Below are the code and all the weights of a small trained network. Each question names an input and a class and asks about switching units off, where a switched-off unit gives its printed mean instead of its output.

import numpy as np


def w(rows, s, z=0):
    codes = np.array(rows[::2]) - 128.0
    scale = np.full(codes.shape[1], s)
    scale[-1] = z or s
    return codes * scale


def f(y):
    return y / 2 * (1 + np.tanh(0.7978845608 * (y + 0.044715 * y**3)))


def log_softmax(a):
    a = a - a.max(-1, keepdims=True)
    return a - np.log(np.exp(a).sum(-1, keepdims=True))


def net(x, mask):
    res = np.array(x, float).reshape(1, 5) / 4 @ E
    y = f(res @ A[0][:, :-1].T + A[0][:, -1])
    res = res + np.where(mask, y, B[0][:, -1]) @ B[0][:, :-1]
    return log_softmax(res[-1] @ U[:, :-1].T + U[:, -1])


A, B = {}, {}
E = w([
[165,254,85,135,154,105,107],'x0',
[183,120,178,18,210,148,79],'x1',
[79,134,198,156,102,42,37],'x2',
[124,129,130,139,148,108,152],'x3',
[219,140,202,106,48,83,199],'x4',
],0.0093)
A[0] = w([
[61,118,135,164,175,164,105,104],'N1',
[116,141,106,176,82,132,151,5],'N2',
[145,121,118,132,151,193,174,196],'N3',
[150,136,101,146,160,168,171,103],'N4',
[110,164,148,76,144,130,133,41],'N5',
[140,126,150,113,193,120,105,132],'N6',
[110,161,131,145,102,139,128,144],'N7',
[173,123,155,99,179,125,112,48],'N8',
[164,63,138,109,97,125,155,26],'N9',
[117,113,142,173,149,100,121,166],'N10',
[108,126,98,133,94,98,151,15],'N11',
[110,105,173,136,138,73,77,151],'N12',
[110,118,98,102,126,92,136,52],'N13',
[174,215,104,165,130,157,119,121],'N14',
[100,113,77,179,73,136,163,107],'N15',
[148,95,179,65,187,144,126,45],'N16',
[129,115,94,97,124,165,168,132],'N17',
[121,249,95,113,138,96,115,74],'N18',
[80,146,95,138,89,124,156,8],'N19',
[177,107,37,90,118,189,193,108],'N20',
[151,142,116,143,154,133,148,36],'N21',
[157,125,123,164,92,151,101,176],'N22',
[118,178,137,113,101,153,125,7],'N23',
[103,25,134,129,122,142,125,109],'N24',
[103,62,147,124,117,150,153,104],'N25',
[86,141,147,142,115,78,117,103],'N26',
[102,51,124,130,133,111,124,96],'N27',
[150,192,110,138,137,113,101,113],'N28',
[144,159,124,114,140,135,100,74],'N29',
[151,125,139,75,167,138,117,56],'N30',
[115,134,162,153,117,90,74,216],'N31',
[155,159,174,103,72,128,184,80],'N32',
[157,139,159,121,112,138,185,144],'N33',
[91,129,114,138,130,135,134,51],'N34',
[62,176,219,129,108,93,81,134],'N35',
[157,158,108,116,162,89,140,131],'N36',
[88,124,66,109,139,140,105,91],'N37',
[112,96,150,133,139,102,135,61],'N38',
[153,120,95,112,147,159,176,211],'N39',
[148,191,98,124,138,115,128,105],'N40',
[138,128,162,135,135,129,86,173],'N41',
[175,147,169,111,85,98,128,105],'N42',
[110,60,151,128,116,167,158,74],'N43',
[116,93,179,131,121,140,156,134],'N44',
[98,136,89,161,71,125,147,96],'N45',
[187,158,173,118,75,90,153,55],'N46',
[63,135,67,124,202,131,90,117],'N47',
],0.013,0.0019)
B[0] = w([
[160,120,69,181,128,153,113,217],'N1',
[135,126,213,138,179,141,90,190],'N2',
[121,179,110,104,88,82,114,191],'N3',
[140,170,112,92,107,102,100,179],'N4',
[135,120,159,128,155,136,131,146],'N5',
[131,130,177,136,146,135,80,178],'N6',
[136,123,161,119,125,121,128,157],'N7',
[129,127,215,137,176,134,96,180],'N8',
[124,110,102,132,128,141,150,190],'N9',
[119,139,132,114,122,127,116,167],'N10',
[121,120,167,128,159,143,105,158],'N11',
[112,190,108,82,90,82,120,227],'N12',
[129,118,135,130,113,138,125,124],'N13',
[115,72,124,107,100,138,224,214],'N14',
[136,130,241,109,180,131,72,226],'N15',
[123,115,249,130,183,146,89,220],'N16',
[120,164,111,106,95,86,125,175],'N17',
[117,58,126,92,103,160,242,232],'N18',
[123,111,187,127,165,139,82,176],'N19',
[95,222,97,90,86,64,106,237],'N20',
[117,134,122,117,121,120,135,140],'N21',
[127,139,135,129,156,114,130,151],'N22',
[119,110,124,128,131,134,144,133],'N23',
[125,74,101,115,115,153,241,235],'N24',
[121,86,113,105,99,160,192,202],'N25',
[131,164,136,91,128,114,99,192],'N26',
[136,99,108,125,113,128,188,199],'N27',
[129,85,120,108,106,138,197,187],'N28',
[128,109,138,135,141,136,143,146],'N29',
[130,112,218,145,163,116,99,179],'N30',
[120,187,102,86,103,79,119,220],'N31',
[152,102,65,195,145,169,91,220],'N32',
[133,136,86,160,135,130,91,188],'N33',
[139,124,141,156,133,128,117,149],'N34',
[117,220,100,82,83,82,122,254],'N35',
[109,107,133,120,109,139,137,165],'N36',
[150,124,75,185,137,145,101,189],'N37',
[124,131,111,115,109,137,152,155],'N38',
[119,186,113,102,99,95,100,190],'N39',
[120,88,126,105,113,132,192,186],'N40',
[119,147,150,121,131,107,124,168],'N41',
[133,126,71,176,142,142,99,212],'N42',
[120,87,115,105,112,133,204,202],'N43',
[134,102,105,139,118,144,181,185],'N44',
[138,125,222,116,186,125,85,205],'N45',
[135,102,49,202,138,164,90,236],'N46',
[156,109,42,223,133,158,79,248],'N47',
],0.019,0.0095)
U = w([
[98,214,97,115,97,82,101,252],'0',
[158,125,49,249,148,185,74,63],'1',
[101,74,128,117,115,170,207,80],'2',
[121,128,214,149,199,152,79,63],'3',
],0.013,0.0021)

Each question gives the input, the list of numbers given to net, and the class t.
The units are the neurons (one row each of A and B). Each row of codes is followed by its name. A weight is (code - 128) times the scale printed after its matrix; where a second scale follows, it is the last column's (A, B and U).
mask holds one flag per neuron, in row order. A switched-off neuron (its flag False) gives its mean, the last column of its row in B, instead of its output. The means were averaged over made-up inputs and are rounded, as every weight is.
A unit's drop is (log p(t) with every unit on - log p(t) with that unit switched off) / (log p(t) with every unit on - log p(t) with every unit switched off).
The circuit of an input: a set's keep is (log p(t) with only the set's units on - log p(t) with every unit switched off) / (log p(t) with every unit on - log p(t) with every unit switched off). Starting from the 12 units with the biggest drops (on a tie, the unit counted first), units are removed one at a time, each time the one whose removal leaves the highest keep (on an exact tie, the one counted first), for as long as the keep stays at least 0.8.
circuit, biggest first: the units of the circuit, biggest drop first
most important unit: the unit with the biggest drop
k most important neurons: the k neurons with the biggest drops, biggest first
drop of u: that unit's drop, to one decimal
input [-1,0,-7,-5,5], class 0: circuit, biggest first : N20
input [-6,7,4,7,-8], class 1: 2 most important neurons : N47; N1
input [7,3,4,2,-7], class 1: 4 most important neurons : N47; N37; N1; N24
input [8,0,7,5,-8], class 1: 3 most important neurons : N47; N1; N37
input [-7,-8,8,4,-6], class 0: 2 most important neurons : N35; N12
input [8,8,-6,-8,4], class 2: 2 most important neurons : N14; N18
input [-2,-7,1,-2,7], class 1: 4 most important neurons : N46; N32; N42; N16
input [0,5,4,8,4], class 3: 2 most important neurons : N16; N20
input [7,3,-4,-4,7], class 1: 2 most important neurons : N46; N32
input [1,4,1,3,4], class 1: 2 most important neurons : N46; N15
input [-7,2,-7,6,-2], class 0: 3 most important neurons : N20; N3; N39
input [-6,1,6,1,7], class 1: 2 most important neurons : N46; N32
input [-3,3,-5,5,6], class 1: 2 most important neurons : N32; N46
input [-5,6,-5,0,5], class 3: most important unit : N16
input [7,2,5,2,-4], class 2: drop of N18 : 1.0
input [7,6,1,-5,1], class 2: drop of N18 : 0.3
input [0,-5,-1,-5,3], class 3: drop of N36 : 0.0
